In the rows, 128 means zero.
Facts:
J_512: Δ J_48, J_43; ω J_885, J_864
J_99: ω J_949, J_983, J_22, J_726
J_459: Δ J_117; ω J_104, J_885, J_813
J_831: Δ J_783
J_212: Δ J_196
J_131: Δ J_96, J_840
J_824: Δ J_780
J_44: ω J_824
J_110: Δ J_249, J_830, J_466; ω J_105, J_96, J_362, J_614, J_58, J_66
J_311: Δ J_969, J_853, J_826, J_628; ω J_330
J_939: Δ J_810, J_621
J_327: Δ J_248, J_249, J_494, J_418
J_778: ω J_345, J_17, J_96, J_463, J_736
J_989: Δ J_265, J_206, J_163, J_3
J_813: Δ J_432, J_404, J_48, J_864, J_601
J_66: Δ J_773, J_127, J_129, J_839, J_770
J_672: ω J_586, J_318, J_418
J_693: ω J_846
J_36: Δ J_745, J_216; ω J_306, J_122, J_813, J_66
J_427: ω J_102
J_219: ω J_983, J_642
J_622: ω J_385, J_494, J_145
J_392: ω J_90
J_129: ω J_881
J_754: Δ J_158
J_246: ω J_131
J_543: Δ J_802, J_461
J_879: ω J_825
J_330: Δ J_518
J_157: Δ J_57
J_732: ω J_841
J_121: Δ J_764
J_601: ω J_48, J_691
J_980: ω J_318, J_824
J_995: Δ J_778, J_204, J_810
J_505: ω J_745, J_17, J_839, J_853, J_7
J_345: Δ J_969, J_48, J_57
J_127: ω J_862
J_845: Δ J_380, J_884, J_905, J_196
J_58: Δ J_74
J_262: Δ J_884, J_784, J_691, J_117; ω J_450, J_767, J_189
J_768: Δ J_293; ω J_918, J_840, J_139, J_886
J_665: ω J_157, J_217, J_767
J_518: ω J_546, J_736
J_317: Δ J_783, J_145; ω J_942, J_642, J_628
J_463: Δ J_454, J_3
J_848: Δ J_778, J_63, J_886; ω J_849
J_154: Δ J_283, J_500, J_43; ω J_890
J_47: Δ J_188; ω J_662, J_942, J_890, J_691
J_102: Δ J_404, J_780, J_158
J_220: ω J_895, J_845, J_864, J_503, J_418, J_166
J_625: Δ J_770, J_500, J_353
J_176: ω J_248
J_112: Δ J_815; ω J_928, J_543
J_19: Δ J_942, J_3; ω J_614
J_784: ω J_315
J_946: Δ J_534, J_96, J_281
J_362: Δ J_221, J_461, J_546
J_918: Δ J_895, J_601
J_728: Δ J_949, J_665, J_44, J_63; ω J_896, J_90, J_736
J_470: Δ J_216, J_97, J_849, J_367
J_356: Δ J_281; ω J_726, J_862, J_809
J_204: ω J_942, J_104, J_43
J_997: ω J_846, J_864, J_825, J_254, J_939
J_722: Δ J_306, J_942, J_17, J_220, J_886; ω J_831
J_116: ω J_217, J_726, J_717
J_74: ω J_770
J_53: Δ J_127, J_105
J_125: Δ J_211; ω J_831, J_543, J_548, J_886
J_32: Δ J_324
J_466: ω J_7, J_886
J_387: ω J_318, J_691
J_545: Δ J_206, J_413, J_90
J_655: Δ J_127, J_622; ω J_668, J_166
J_454: ω J_662, J_625, J_418, J_7, J_43
J_815: ω J_139, J_7
J_206: ω J_352, J_543
J_14: Δ J_773; ω J_715
J_210: Δ J_841, J_849, J_726, J_691; ω J_472, J_97, J_723
J_232: Δ J_254; ω J_217, J_17, J_754, J_315, J_367, J_57
J_612: Δ J_3; ω J_989, J_40, J_642
J_361: Δ J_438
J_862: Δ J_217, J_43, J_980
J_22: Δ J_621
J_425: Δ J_427, J_802, J_864
J_438: ω J_185, J_586, J_361, J_614
J_586: Δ J_249, J_534
J_315: Δ J_841, J_890, J_839, J_418, J_491
J_885: Δ J_204
J_528: ω J_185
J_680: ω J_494, J_780, J_770
J_809: Δ J_44
J_893: Δ J_169; ω J_463, J_352
J_104: Δ J_188, J_709
J_283: ω J_122, J_628, J_809
J_52: ω J_121, J_905, J_166
J_221: ω J_104, J_767, J_723, J_551
J_916: ω J_157, J_450
J_709: ω J_918, J_188
J_548: Δ J_841, J_216, J_546
J_786: Δ J_783, J_145
J_717: Δ J_462
J_71: ω J_846, J_839, J_121, J_503, J_545, J_717
J_442: Δ J_357, J_44; ω J_450, J_48, J_96, J_211, J_923
J_419: Δ J_778, J_890, J_884, J_736; ω J_385
J_503: Δ J_158
J_723: Δ J_518, J_744, J_551
J_479: ω J_949, J_923
J_421: Δ J_826, J_628; ω J_80
J_594: Δ J_815, J_778, J_472, J_145, J_810; ω J_139
J_376: Δ J_427, J_48; ω J_983, J_212, J_846, J_886
J_117: ω J_662, J_93, J_105, J_472, J_875
J_163: ω J_928
J_881: Δ J_281, J_905, J_691
J_462: ω J_819
J_664: Δ J_715, J_221, J_35
J_978: Δ J_767, J_40, J_853; ω J_849
J_589: Δ J_185, J_80
J_385: Δ J_672, J_624, J_48, J_601, J_744
J_63: ω J_380, J_105, J_551
J_621: ω J_40, J_905

Known rows:
J_248: [144 127 133 149 158 127 129 128 127 142 115 132 139 126 127 114 145 129
 116 138 149 115 135 130 132 130 136 136 128 144 115 131 122 128 129 133
 124 126 123 129 123 145 113 132 129 124 135]
J_625: [116 106 104 126 136 135 121 124 122 144 122 127 114 145 133 143 101 140
 126 128  97 149 109 121 140 130 155 134 139  88 118 136 119 134 155 124
 122 120 132 138 115  98 141 152 137 116 140]
J_786: [161 140 120  95 131 154  83 122 184 226 124 135 165 128 120 131 106 120
 126 121 135 141 137 136 118 122 120 146 109 120 117 126 114 118 116 126
 119 124 122 119 143 159 128 124 142 130 127]
J_840: [159 114 121 150 142 167 149 127 100 155 116 113 130 129 155 134  99 125
 124 141 142 110 105 121 129 130 148 114  99 150 119 110 126 128 155 130
 129 119 130 128 109  95 127 152 122 118 131]
J_129: [132 143 135 135 124 129 132 128 144 119 139 129 127 129 133 123 150 126
 132 108 148 115 122 135 115 130 121 142 134 138 127 121 129 122 122 131
 131 123 119 117 134 114 114 104 130 136 117]
J_413: [135 133 135 137 141 132 129 130 134 134 127 130 134 133 129 120 142 124
 127 129 140 116 129 130 124 128 128 136 126 138 124 126 132 127 125 129
 130 124 124 122 131 131 118 117 128 130 128]
J_217: [147 164 132 135 162 104 122 137  87 144 108 125 129 115 113 111 123 132
 132 189 123 118 159 124 144 147 155  89  98 123 145 136 130 117  98 122
 130 145 154 149 124 141 154 170 115 123 157]
J_211: [125 126 138 138 112 127 129 130 120 107 132 134 141 115 116 127 139 125
 130 155 132 150 144 121 134 132 144 136 139 132 147 135 121 136 116 124
 130 155 128 139 126 180 149 151 105 127 150]
J_454: [109 126 121 107  97 133 118 131 126 101 171 120  96 164 150 146 121 128
 148  72  83 141  82 126 109 120 141 145 165  89 143 109 134 134 152 120
 136 128 138 116 131  37 145  92 133 138 101]
J_500: [138 134 131 137 152 127 129 129 137 125 129 130 129 128 127 118 146 122
 126 127 145 116 125 132 126 128 120 140 124 138 123 126 126 128 121 131
 130 126 121 124 130 128 114 122 125 130 124]
J_315: [127 160 123 124 144 116 123 132 110 127 107 127 139 109 108 123 118 144
 124 185 157 113 157 129 130 153 126 110 105 116 136 133 128 123 107 123
 125 124 138 142 126 114 166 165 123 115 148]
J_621: [114 137 146 110  87 105 144 131 152 122 140 124 107 126 139 133 114 115
 136 100 100 109 126 137 124 116 138 102 127 138 123 132 135 123 127 131
 134 118 139 122 137 123  97  81 142 138  96]
J_691: [125  86 122 152 151 137 125 124 116 124 129 125 135 133 127 136 136 124
 107 141  93 185 133 121 151 121 133 139 168 117 122 149 105 145 160 130
 120 148 131 144 108 162 133 155 122 117 151]
J_110: [ 76 137 127  91  43 137 126 126 153  63 172 137 121 125 114 151 143 124
 139  83 121 189 122 130 105 120  87 170 190  97 161 123 138 144 133 120
 132 148 115 115 143 144 160  98 121 142 106]
J_102: [121  81 118 131 140 121 114 120 115 159 119 140 136 121 124 118 136 147
 116 133 175 139 133 125 125 122 126 106  82 135  97 142 170 114 111 140
 126 143 115 120 132 127 130 134 142 115 136]
J_864: [120  91 123 135 194  99 126 128 139 174  92 125 118 146 128 134 120 124
 129 153  73  75 140 123 158 127 178  96 140 103 104 143 124 116 139 131
 123 123 147 149 114  93 106 137 143 117 135]
J_754: [114 123 121 113 127 108 109 128  98 163 119 135 130 110 113 122 124 152
 135 174 183 124 159 124 115 142 146  81  69 123 129 135 179 103  86 128
 134 159 136 131 130  84 177 151 134 108 145]
J_923: [131 114 142 140 116 128 133 127 105 104 114 132 146 111 121 122 128 121
 126 156 123 150 154 118 147 130 140 118 129 142 142 137 116 135 113 124
 128 156 134 142 123 201 141 152 107 125 154]
J_810: [135 146 145 128 120 133 127 135 151 117 137 132 118 120 139 121 138 120
 124 137 153 114 115 134 122 132 141 133 109 137 124 142 133 125 128 125
 127 121 126 126 135 157 106 111 131 119 127]
J_849: [145 123 133 153 168 128 122 127 127 140 113 131 140 125 126 115 144 130
 113 149 152 117 140 129 137 132 127 141 123 148 115 134 117 127 128 134
 122 125 124 133 120 138 112 142 130 121 146]

Rows:
No name comes twice in this set of rows, the named rows included.
[117  69 131 144 171 130 121 122 141 145 109 139 132 140 130 140 139 119
 122 144 101 120 122 116 154 121 162 154 182 119 111 152 106 136 162 128
 118 143 123 148 112 150 119 140 126 112 145] : J_318
[ 90 176 122  97  33 125 147 124 122  76 168 142 111 118 106 139 114 149
 165  89 145 166 131 132  96 139 122 164 163 135 161 114 122 135  94 118
 132 142 117 122 148 131 160 117 117 155 121] : J_442
[134 135 120 122  90 160 148 128 121 134 148 109 113 140 156 152  93 126
 141 105 131 113  90 127 108 127 147 110 121 131 140  90 136 130 151 125
 137 123 138 115 120  43 141 119 121 129  95] : J_466
[129 167 127 122 124 118 120 132 156 116 145 129 122 116 127 116 148 138
 115 120 173 130 114 147 113 136  84 138 103 122 119 138 146 130 120 128
 124  97 117 114 143 126 102 103 155 127 115] : J_419
[125 133 136 114 125 110 145 132 137 149 118 117 117 135 139 137  96 119
 142 117  97  74 132 131 122 125 143  85 129 136 123 110 128 116 129 129
 133 119 150 126 128  61 117 104 140 133 100] : J_693
[ 83 104 142 107  83 134 131 124 174  93 163 142 118 138 124 152 154 108
 146  87 118 128 115 125 113 115 116 179 215 114 144 121 124 131 144 124
 133 143 115 118 136 110 129  80 123 137 101] : J_438
[110  87 120 132 110 132 127 119 110 108 123 140 138 119 113 134 123 135
 121 137 108 183 142 120 144 124 119 148 157 121 130 150 105 146 133 127
 118 148 118 144 125 205 144 157 119 125 158] : J_66
[156 120 124 151 149 156 139 125 101 145 118 120 131 128 145 133 111 133
 125 138 148 115 110 125 124 131 144 123 106 146 116 119 125 128 142 130
 127 121 123 125 116 112 120 150 122 122 136] : J_188
[129 181 139 124 116 116 128 138 135 112 142 123 121 123 121 124 142 123
 141 142 151 106 143 133 110 144 133 119 119 125 154 114 146 120 101 121
 136 130 140 124 134  82 147 120 120 131 119] : J_784
[133 134 120 149 144 132 109 131 110 118 153 127 121 138 126 122 150 132
 120 136 119 185 119 125 129 132 139 155 141  99 138 149 127 139 134 124
 126 145 131 138 119 154 142 151 123 123 153] : J_380
[128 221 127 113  86  99 119 140 108 104 170 120 105 129 118 115 135 135
 151 126 125 158 134 137  95 144 138 127 117 116 165 119 147 122  84 119
 141 140 150 124 140  91 153 114 121 147 120] : J_665
[107 178 133 102  91 130 136 135 143 112 160 118 102 137 134 153 117 124
 157 120 128  77 113 132  93 138 148 114 144 111 159  93 146 118 126 119
 141 128 144 116 129   5 160 106 122 133  94] : J_505
[127 116 148 137 149 141 128 130 140 122 102 140 144 106 113 138 138 120
 128 193 176  75 150 115 142 142 151 138 152 138 144 130 119 122 130 122
 128 152 121 141 122 150 159 158 104 109 153] : J_736
[144 117 140 144 109 126 155 126  90 139 103 129 141 111 124 118 101 124
 132 146 109 139 152 121 147 124 142  97 107 168 129 131 107 132 107 130
 126 144 137 141 124 198 126 153 110 131 144] : J_949

Now the same nodes, written a new way:
Known rows:
J_709: [ 80 112 161 143 136 164  79 132  67  95 121 133 110 154]
J_96: [173 155 126 140 177  77 155 166 115 143 126 141 126 125]
J_418: [168 137 112 155 119  92 129 162 132  99 110 106 156 144]
J_32: [158 186 187  79 125 151 147  96 136 130 146  96 177 103]
J_246: [125 143 132 140 116 150 131 118 132 133 135 127 111 115]
J_826: [135 127 121 148 127 143 145 137 120 137 128 125 129 111]
J_318: [158 166 109 130 120  83 148 150 137 103 114 115 138 144]
J_628: [170 145 111 138 152 146 168 156 130 110  77 124 129 139]
J_864: [180 135 101 152 107 119 119 173 139 108 109 102 156 134]
J_732: [124 144 129 141 117 151 135 116 139 134 134 124 118 115]
J_262: [132 151 151 139 173 148 112  88 167 154 146 107 102 134]
J_361: [148 209 138 115 121 106 173 127 151 124 156 129 182 158]
J_158: [135 133 124 145 125 140 141 139 119 137 127 128 127 114]
J_849: [160 145 105 136 120 130 149 149 104 135 121 119 126 114]
J_905: [171 137 104 143 112 135 130 173 137 117 111 127 147 123]
J_306: [156 140 112 135 151 126 167 158 126 126  98 119 127 134]
J_74: [205 107 172 164  74 170 213 115 134 124 168 126  72 116]
J_548: [149 196 140 161 120 129 104  99 109  92 114 141 122 117]
J_824: [151 190 111 122 115  97 131 125 146 109 125 115 119 137]
J_470: [136 176 126 131 116 140 120 108 143 130 132 122 113 119]

Rows:
No name comes twice in this set of rows, the named rows included.
[116 122 143 170 125 147 137 117 105 121 125 144 129 101] : J_163
[126 157 165 166 121 174  88  93 169  97 118 148 141 120] : J_376
[166 180 134 169 130 118 115 113 100  91 112 116 135 120] : J_139
[156 152 158  65 115 157 111 113 103  83 163 132  82 168] : J_589
[178 177 117 132 137 149 138 148 139  98  75 134 130 136] : J_642
[153 168 127 135 136 103 131 144 119 142 146 144 117 113] : J_896
[120 151 150 139 138 171 131  95 185 105 102 133 121 148] : J_317
[185 174 118 125 178 112 131 137 123 151 125 116 113 136] : J_450
[139 132 145 144 172 147 124 111 149 156 145 122 112 128] : J_916
[157 142 111 149 147 112 159 149 116 109  96 104 130 142] : J_890
[171 196 127 128 142 154 112 128 153 119 100 145 122 124] : J_22
[171 143 107 142 127 148 141 163 129 116  96 129 140 125] : J_40
[122 146 142 139 128 127 128 123 135 146 152 147 115 103] : J_392
[183 175 132 169 141  98 107 128 110  91 114 114 141 129] : J_7
[101  94 138 161 117 115 146 138 164 115 139 124 147 135] : J_672

